Below is a small trained network, with its code and all its weights. Each question gives an input and a target symbol and asks what happens when units are switched off, that is, made to give their printed mean instead of their output.

import numpy as np


def w(rows, s, z=0):
    codes = np.array(rows[::2]) - 128.0
    scale = np.full(codes.shape[1], s)
    scale[-1] = z or s
    return codes * scale


def f(y):
    return np.maximum(y, 0)


def softmax(a):
    e = np.exp(a - a.max(-1, keepdims=True))
    return e / e.sum(-1, keepdims=True)


def log_softmax(a):
    a = a - a.max(-1, keepdims=True)
    return a - np.log(np.exp(a).sum(-1, keepdims=True))


def net(x, mask):
    ids = ['ΘΩαβγεζηξτφ'.index(c) for c in x.split()]
    T = len(ids)
    res = E[ids] + P[:T]
    u = 0
    for l in range(3):
        q, k, v = (res @ M[l].T for M in (Q, K, V))
        z = softmax(np.where(np.tri(T) > 0, q @ k.T / 3**0.5, -1e9)) @ v
        res = res + np.where(mask[u], z, O[l][:, -1]) @ O[l][:, :-1]
        u += 1
        y = f(res @ A[l][:, :-1].T + A[l][:, -1])
        res = res + np.where(mask[u : u + 8], y, B[l][:, -1]) @ B[l][:, :-1]
        u += 8
    return log_softmax(res[-1] @ U[:, :-1].T + U[:, -1])


Q, K, V, O, A, B = {}, {}, {}, {}, {}, {}
E = w([
[148,59,188],'Θ',
[114,152,89],'Ω',
[189,91,131],'α',
[227,64,159],'β',
[91,158,92],'γ',
[112,202,3],'ε',
[104,86,199],'ζ',
[178,109,195],'η',
[149,86,173],'ξ',
[117,150,92],'τ',
[214,30,106],'φ',
],0.013)
P = w([
[238,83,140],'0',
[59,197,116],'1',
[39,21,85],'2',
[104,234,165],'3',
[49,9,92],'4',
[134,235,163],'5',
[58,1,87],'6',
[147,231,181],'7',
[35,4,86],'8',
[150,232,174],'9',
[47,23,38],'10',
[182,224,176],'11',
[54,7,34],'12',
[191,229,164],'13',
],0.0075)
Q[0] = w([
[120,176,117],'L0H1',
[108,1,117],'L0H1',
[229,131,138],'L0H1',
],0.0057)
K[0] = w([
[64,199,139],'L0H1',
[16,96,255],'L0H1',
[27,36,215],'L0H1',
],0.0054)
V[0] = w([
[89,248,91],'L0H1',
[52,63,175],'L0H1',
[90,131,254],'L0H1',
],0.0077)
O[0] = w([
[182,148,82,3],'L0H1',
[1,195,23,181],'L0H1',
[96,162,188,194],'L0H1',
],0.0057,0.0052)
A[0] = w([
[89,202,8,203],'L0N1',
[77,226,51,252],'L0N2',
[147,66,161,93],'L0N3',
[20,211,125,160],'L0N4',
[205,233,173,238],'L0N5',
[67,22,159,157],'L0N6',
[173,33,2,156],'L0N7',
[181,184,172,163],'L0N8',
],0.0078,0.0029)
B[0] = w([
[110,42,89,162],'L0N1',
[98,65,198,167],'L0N2',
[89,3,227,171],'L0N3',
[252,181,221,186],'L0N4',
[94,206,236,221],'L0N5',
[135,69,50,253],'L0N6',
[31,186,244,180],'L0N7',
[192,236,236,185],'L0N8',
],0.0044,0.0058)
Q[1] = w([
[236,153,1],'L1H1',
[174,130,24],'L1H1',
[51,13,154],'L1H1',
],0.0026)
K[1] = w([
[2,52,123],'L1H1',
[42,172,223],'L1H1',
[158,110,142],'L1H1',
],0.0045)
V[1] = w([
[184,117,57],'L1H1',
[128,203,45],'L1H1',
[254,111,170],'L1H1',
],0.0095)
O[1] = w([
[179,78,187,42],'L1H1',
[69,113,232,1],'L1H1',
[254,167,115,176],'L1H1',
],0.0097,0.0099)
A[1] = w([
[179,111,160,62],'L1N1',
[97,174,48,214],'L1N2',
[126,213,119,133],'L1N3',
[150,255,152,234],'L1N4',
[27,55,116,175],'L1N5',
[155,111,48,110],'L1N6',
[124,41,17,254],'L1N7',
[90,84,88,14],'L1N8',
],0.0096,0.0041)
B[1] = w([
[130,140,2,139],'L1N1',
[201,30,191,205],'L1N2',
[173,139,205,189],'L1N3',
[225,187,197,251],'L1N4',
[182,117,96,174],'L1N5',
[116,134,93,187],'L1N6',
[141,77,106,247],'L1N7',
[128,144,117,149],'L1N8',
],0.008,0.012)
Q[2] = w([
[177,231,228],'L2H1',
[195,93,112],'L2H1',
[225,254,152],'L2H1',
],0.0055)
K[2] = w([
[132,5,254],'L2H1',
[125,84,87],'L2H1',
[68,128,134],'L2H1',
],0.0079)
V[2] = w([
[12,61,187],'L2H1',
[166,238,137],'L2H1',
[131,64,76],'L2H1',
],0.011)
O[2] = w([
[181,100,117,3],'L2H1',
[63,136,231,116],'L2H1',
[78,205,2,187],'L2H1',
],0.0078,0.032)
A[2] = w([
[133,111,77,59],'L2N1',
[132,101,154,26],'L2N2',
[112,157,98,237],'L2N3',
[153,9,110,239],'L2N4',
[153,131,168,66],'L2N5',
[152,39,157,96],'L2N6',
[149,56,178,253],'L2N7',
[185,149,110,50],'L2N8',
],0.012,0.0038)
B[2] = w([
[96,69,100,197],'L2N1',
[244,95,51,141],'L2N2',
[158,124,91,225],'L2N3',
[225,99,216,178],'L2N4',
[115,67,2,150],'L2N5',
[87,155,183,144],'L2N6',
[192,168,150,164],'L2N7',
[131,136,201,248],'L2N8',
],0.0079,0.017)
U = w([
[103,121,62,254],'Θ',
[204,3,105,100],'Ω',
[44,172,104,105],'α',
[155,85,182,120],'β',
[54,147,15,11],'γ',
[113,72,68,103],'ε',
[204,175,200,138],'ζ',
[185,82,151,153],'η',
[46,209,228,105],'ξ',
[161,75,189,111],'τ',
[30,238,74,108],'φ',
],0.0055,0.0087)

Each question gives the input, a string of symbols that net reads in full, and the target symbol t.
The units are the heads (3 rows each of Q, K, V and O) and the neurons (one row each of A and B). Each row of codes is followed by its name. A weight is (code - 128) times the scale printed after its matrix; where a second scale follows, it is the last column's (O, A, B and U).
mask holds one flag per unit, layer by layer, with each layer's heads first. A switched-off unit (its flag False) gives its mean, the last column of its rows in O or B, instead of its output. The means were averaged over made-up inputs and are rounded, as every weight is.
A unit's drop is (log p(t) with every unit on - log p(t) with that unit switched off) / (log p(t) with every unit on - log p(t) with every unit switched off).
The circuit of an input: a set's keep is (log p(t) with only the set's units on - log p(t) with every unit switched off) / (log p(t) with every unit on - log p(t) with every unit switched off). Starting from the 12 units with the biggest drops (on a tie, the unit counted first), units are removed one at a time, each time the one whose removal leaves the highest keep (on an exact tie, the one counted first), for as long as the keep stays at least 0.8.
circuit, biggest first: the units of the circuit, biggest drop first
unit that matters most: the unit with the biggest drop
k most important neurons: the k neurons with the biggest drops, biggest first
top k neurons in layer l: the k neurons of layer l with the biggest drops, biggest first
drop of u: that unit's drop, to one decimal
input ζ η ξ β η η ζ α β η γ, target Ω: top 2 neurons in layer 1 -> L1N5; L1N3
input η η ζ τ τ Ω, target ζ: circuit, biggest first -> L0N4; L1N4
input η ζ γ η ζ, target ξ: circuit, biggest first -> L2H1; L1H1; L1N4; L1N1
input ζ ε γ ζ ζ η Ω ξ β, target Ω: 2 most important neurons -> L1N5; L2N4
input η Ω η Ω, target ζ: unit that matters most -> L1N4
input φ ζ ξ η α η η ζ η τ η ξ ζ, target γ: 2 most important neurons -> L1N4; L1N1
input ζ η φ η β η ζ τ β φ φ, target Ω: top 2 neurons in layer 0 -> L0N5; L0N6
input η η φ β ζ η β η ε, target ξ: 3 most important neurons -> L0N1; L1N4; L1N1
input η η η η Ω η φ η τ ζ ξ γ, target ζ: circuit, biggest first -> L1N4; L0N4
input η η ζ ζ, target ζ: 3 most important neurons -> L1N4; L0N4; L2N8
input Ω φ γ β φ ζ η ζ ζ ξ η τ, target ζ: circuit, biggest first -> L1N4; L0N4
input φ ε Θ, target γ: top 2 neurons in layer 1 -> L1N1; L1N4
input ζ γ ζ Ω η Ω ζ η ξ, target Ω: top 3 neurons in layer 0 -> L0N5; L0N6; L0N2
input ζ η η η τ Θ η η ζ, target Ω: unit that matters most -> L1N5
input β η ξ Ω Ω, target φ: top 2 neurons in layer 0 -> L0N3; L0N4
input β ξ η, target φ: 2 most important neurons -> L1N1; L0N3
input ζ β ζ ζ η Ω γ η ζ η η Ω ε, target Ω: top 3 neurons in layer 1 -> L1N5; L1N3; L1N2
input ξ η ε ξ Ω α α ε η φ η τ, target ζ: 2 most important neurons -> L1N4; L2N8
input ζ η η ζ ξ ξ η γ ξ γ, target ζ: top 2 neurons in layer 1 -> L1N4; L1N3
input ζ τ ξ, target Ω: most important neuron -> L2N4
input ζ η ξ Ω η ζ γ, target Ω: 2 most important neurons -> L1N5; L2N4
input ζ η β γ ζ η η η η φ ε, target Ω: top 2 neurons in layer 0 -> L0N1; L0N5
input η ξ β, target ξ: drop of L2H1 -> 1.8
input ζ ξ ζ ζ η, target Ω: drop of L2N5 -> 0.0
input η η η η ζ ε η η ζ η ξ, target ξ: drop of L1N1 -> 0.1
